Here is a tiny trained network, its code and every weight. The questions are about switching its units off for an input and a target symbol, where a switched-off unit gives its printed mean instead of its output.

import numpy as np


def w(rows, s, z=0):
    codes = np.array(rows[::2]) - 128.0
    scale = np.full(codes.shape[1], s)
    scale[-1] = z or s
    return codes * scale


def norm(h):
    return h / np.sqrt((h * h).mean(-1, keepdims=True) + 1e-5)


def f(y):
    return y / 2 * (1 + np.tanh(0.7978845608 * (y + 0.044715 * y**3)))


def softmax(a):
    e = np.exp(a - a.max(-1, keepdims=True))
    return e / e.sum(-1, keepdims=True)


def log_softmax(a):
    a = a - a.max(-1, keepdims=True)
    return a - np.log(np.exp(a).sum(-1, keepdims=True))


def net(x, mask):
    ids = ['αβδεζηλξπστφψω'.index(c) for c in x.split()]
    T = len(ids)
    res = E[ids] + P[:T]
    u = 0
    for l in range(2):
        q, k, v = (norm(res) @ M[l].T for M in (Q, K, V))
        z = softmax(np.where(np.tri(T) > 0, q @ k.T / 4**0.5, -1e9)) @ v
        res = res + np.where(mask[u], z, O[l][:, -1]) @ O[l][:, :-1]
        u += 1
        y = f(norm(res) @ A[l][:, :-1].T + A[l][:, -1])
        res = res + np.where(mask[u : u + 8], y, B[l][:, -1]) @ B[l][:, :-1]
        u += 8
    return log_softmax(norm(res)[-1] @ U[:, :-1].T + U[:, -1])


Q, K, V, O, A, B = {}, {}, {}, {}, {}, {}
E = w([
[126,154,72,95,67],'α',
[132,63,90,152,81],'β',
[150,159,164,93,84],'δ',
[125,119,211,223,77],'ε',
[127,94,48,92,169],'ζ',
[123,142,170,200,4],'η',
[178,177,164,97,137],'λ',
[112,69,83,153,45],'ξ',
[137,186,252,124,95],'π',
[212,141,162,81,149],'σ',
[198,103,181,135,146],'τ',
[171,94,82,100,67],'φ',
[169,179,161,128,94],'ψ',
[76,125,80,132,93],'ω',
],0.0031)
P = w([
[96,146,165,152,169],'0',
[80,90,188,20,65],'1',
[102,129,160,37,74],'2',
[105,119,137,31,87],'3',
[214,132,60,186,122],'4',
[181,158,91,119,90],'5',
[165,88,74,144,95],'6',
[44,83,175,2,107],'7',
[123,154,47,37,83],'8',
[124,63,63,73,91],'9',
[211,102,22,184,111],'10',
],0.0028)
Q[0] = w([
[155,206,117,185,131],'L0H1',
[26,90,176,42,102],'L0H1',
[47,96,199,2,94],'L0H1',
[92,235,140,102,104],'L0H1',
],0.007)
K[0] = w([
[85,141,198,80,99],'L0H1',
[210,176,76,246,174],'L0H1',
[193,199,49,254,151],'L0H1',
[170,249,163,109,128],'L0H1',
],0.0054)
V[0] = w([
[136,58,81,19,70],'L0H1',
[129,3,119,202,123],'L0H1',
[192,240,138,122,31],'L0H1',
[46,170,91,117,85],'L0H1',
],0.0045)
O[0] = w([
[84,129,189,74,81,222],'L0H1',
[122,218,112,167,75,130],'L0H1',
[108,44,100,142,119,251],'L0H1',
[1,124,122,92,161,142],'L0H1',
],0.0056,0.0023)
A[0] = w([
[56,90,25,104,195,113],'L0N1',
[35,82,240,230,71,208],'L0N2',
[148,55,154,201,246,144],'L0N3',
[188,140,253,33,82,197],'L0N4',
[192,123,234,93,119,253],'L0N5',
[27,73,143,143,47,75],'L0N6',
[126,158,133,72,118,96],'L0N7',
[96,184,151,104,128,95],'L0N8',
],0.0036,0.0015)
B[0] = w([
[195,174,155,164,39,140],'L0N1',
[171,102,36,64,128,232],'L0N2',
[109,182,194,63,87,110],'L0N3',
[94,106,44,144,95,251],'L0N4',
[106,147,35,91,4,206],'L0N5',
[132,177,111,72,179,239],'L0N6',
[108,117,133,217,166,137],'L0N7',
[141,51,126,209,98,116],'L0N8',
],0.0032,0.0026)
Q[1] = w([
[190,114,194,179,223],'L1H1',
[93,135,90,90,68],'L1H1',
[132,195,135,212,156],'L1H1',
[167,41,2,102,22],'L1H1',
],0.0062)
K[1] = w([
[76,88,85,98,1],'L1H1',
[152,131,160,173,227],'L1H1',
[114,53,123,71,97],'L1H1',
[128,185,220,142,235],'L1H1',
],0.0059)
V[1] = w([
[130,215,137,219,98],'L1H1',
[31,57,150,162,62],'L1H1',
[157,150,209,37,3],'L1H1',
[72,173,224,76,218],'L1H1',
],0.0043)
O[1] = w([
[57,144,58,141,187,246],'L1H1',
[37,36,172,174,88,38],'L1H1',
[106,188,168,188,3,76],'L1H1',
[115,150,166,8,112,6],'L1H1',
],0.0052,0.0021)
A[1] = w([
[183,137,158,128,127,53],'L1N1',
[157,76,141,84,167,121],'L1N2',
[120,102,254,140,62,180],'L1N3',
[196,154,178,131,154,81],'L1N4',
[31,151,149,161,128,99],'L1N5',
[153,131,143,139,91,130],'L1N6',
[92,153,142,113,87,97],'L1N7',
[109,156,158,88,144,255],'L1N8',
],0.0073,0.0025)
B[1] = w([
[160,110,55,67,58,65],'L1N1',
[72,35,109,202,70,203],'L1N2',
[164,209,184,188,252,255],'L1N3',
[111,57,53,51,18,63],'L1N4',
[130,89,79,101,3,137],'L1N5',
[133,165,61,105,142,147],'L1N6',
[123,79,79,184,149,147],'L1N7',
[48,124,176,105,140,195],'L1N8',
],0.0049,0.0014)
U = w([
[15,70,195,75,149,57],'α',
[65,224,135,236,77,149],'β',
[106,87,224,124,184,229],'δ',
[189,201,53,176,200,221],'ε',
[92,246,167,55,121,195],'ζ',
[108,111,72,178,254,223],'η',
[193,20,135,99,109,4],'λ',
[22,208,59,151,72,21],'ξ',
[188,150,202,122,174,240],'π',
[208,101,116,67,74,83],'σ',
[241,186,57,137,67,8],'τ',
[32,147,127,158,34,203],'φ',
[141,7,109,216,149,44],'ψ',
[23,190,135,38,183,96],'ω',
],0.0069,0.002)

Each question gives the input, a string of symbols that net reads in full, and the target symbol t.
The units are the heads (4 rows each of Q, K, V and O) and the neurons (one row each of A and B). Each row of codes is followed by its name. A weight is (code - 128) times the scale printed after its matrix; where a second scale follows, it is the last column's (O, A, B and U).
mask holds one flag per unit, layer by layer, with each layer's heads first. A switched-off unit (its flag False) gives its mean, the last column of its rows in O or B, instead of its output. The means were averaged over made-up inputs and are rounded, as every weight is.
A unit's drop is (log p(t) with every unit on - log p(t) with that unit switched off) / (log p(t) with every unit on - log p(t) with every unit switched off).
The circuit of an input: a set's keep is (log p(t) with only the set's units on - log p(t) with every unit switched off) / (log p(t) with every unit on - log p(t) with every unit switched off). Starting from the 12 units with the biggest drops (on a tie, the unit counted first), units are removed one at a time, each time the one whose removal leaves the highest keep (on an exact tie, the one counted first), for as long as the keep stays at least 0.8.
circuit, biggest first: the units of the circuit, biggest drop first
most important unit: the unit with the biggest drop
top k neurons: the k neurons with the biggest drops, biggest first
top k neurons in layer l: the k neurons of layer l with the biggest drops, biggest first
drop of u: that unit's drop, to one decimal
input σ ω τ η, target τ: circuit, biggest first -> [L0H1; L1H1]
input φ ψ σ ζ λ σ ξ ξ τ, target β: circuit, biggest first -> [L1H1; L1N3; L0H1]
input π σ ψ η δ ξ ψ ξ ε τ σ, target ζ: circuit, biggest first -> [L0N3; L0H1; L1H1]
input π ξ τ λ ζ η π π ζ, target ζ: top neuron -> [L0N3]
input ω δ ψ, target α: circuit, biggest first -> [L0H1; L1H1]
input φ π ξ η τ η ε ε ε β ξ, target β: circuit, biggest first -> [L1H1; L0H1; L1N3]
input σ β δ σ η φ ε ζ, target τ: circuit, biggest first -> [L1H1; L0H1; L0N3]
input φ α σ ψ β η π β, target β: circuit, biggest first -> [L1H1; L1N3]
input σ ζ δ σ η η η β ε ε, target τ: circuit, biggest first -> [L1H1; L0H1]
input δ α ε η σ δ, target π: circuit, biggest first -> [L1H1; L0H1; L1N3; L0N3]
input π π ω ξ, target ζ: top 2 neurons -> [L0N3; L1N3]
input η σ ε δ σ, target ψ: top 2 neurons -> [L0N5; L0N2]
input δ ζ δ φ δ φ η ψ τ π σ, target π: circuit, biggest first -> [L1H1; L1N3; L0H1]
input ζ π τ ζ ω α, target ω: most important unit -> L0H1
input ζ σ λ α δ η ε η ψ, target ω: circuit, biggest first -> [L0H1; L1H1; L0N2; L1N8]
input η η α, target η: top 2 neurons -> [L0N5; L0N4]
input η α τ φ σ, target ψ: top 2 neurons -> [L0N2; L0N5]
input ε ε β, target ε: drop of L0H1 -> 0.6
input ε ζ ε, target η: drop of L0N1 -> 0.1
input η η φ α φ φ π φ ζ τ φ, target ψ: drop of L0H1 -> 1.0
input τ ξ ψ ψ, target ε: circuit, biggest first -> [L0H1]
input τ ε ξ, target ε: drop of L0H1 -> 0.7
input η β τ ζ, target ψ: top 2 neurons in layer 0 -> [L0N2; L0N5]
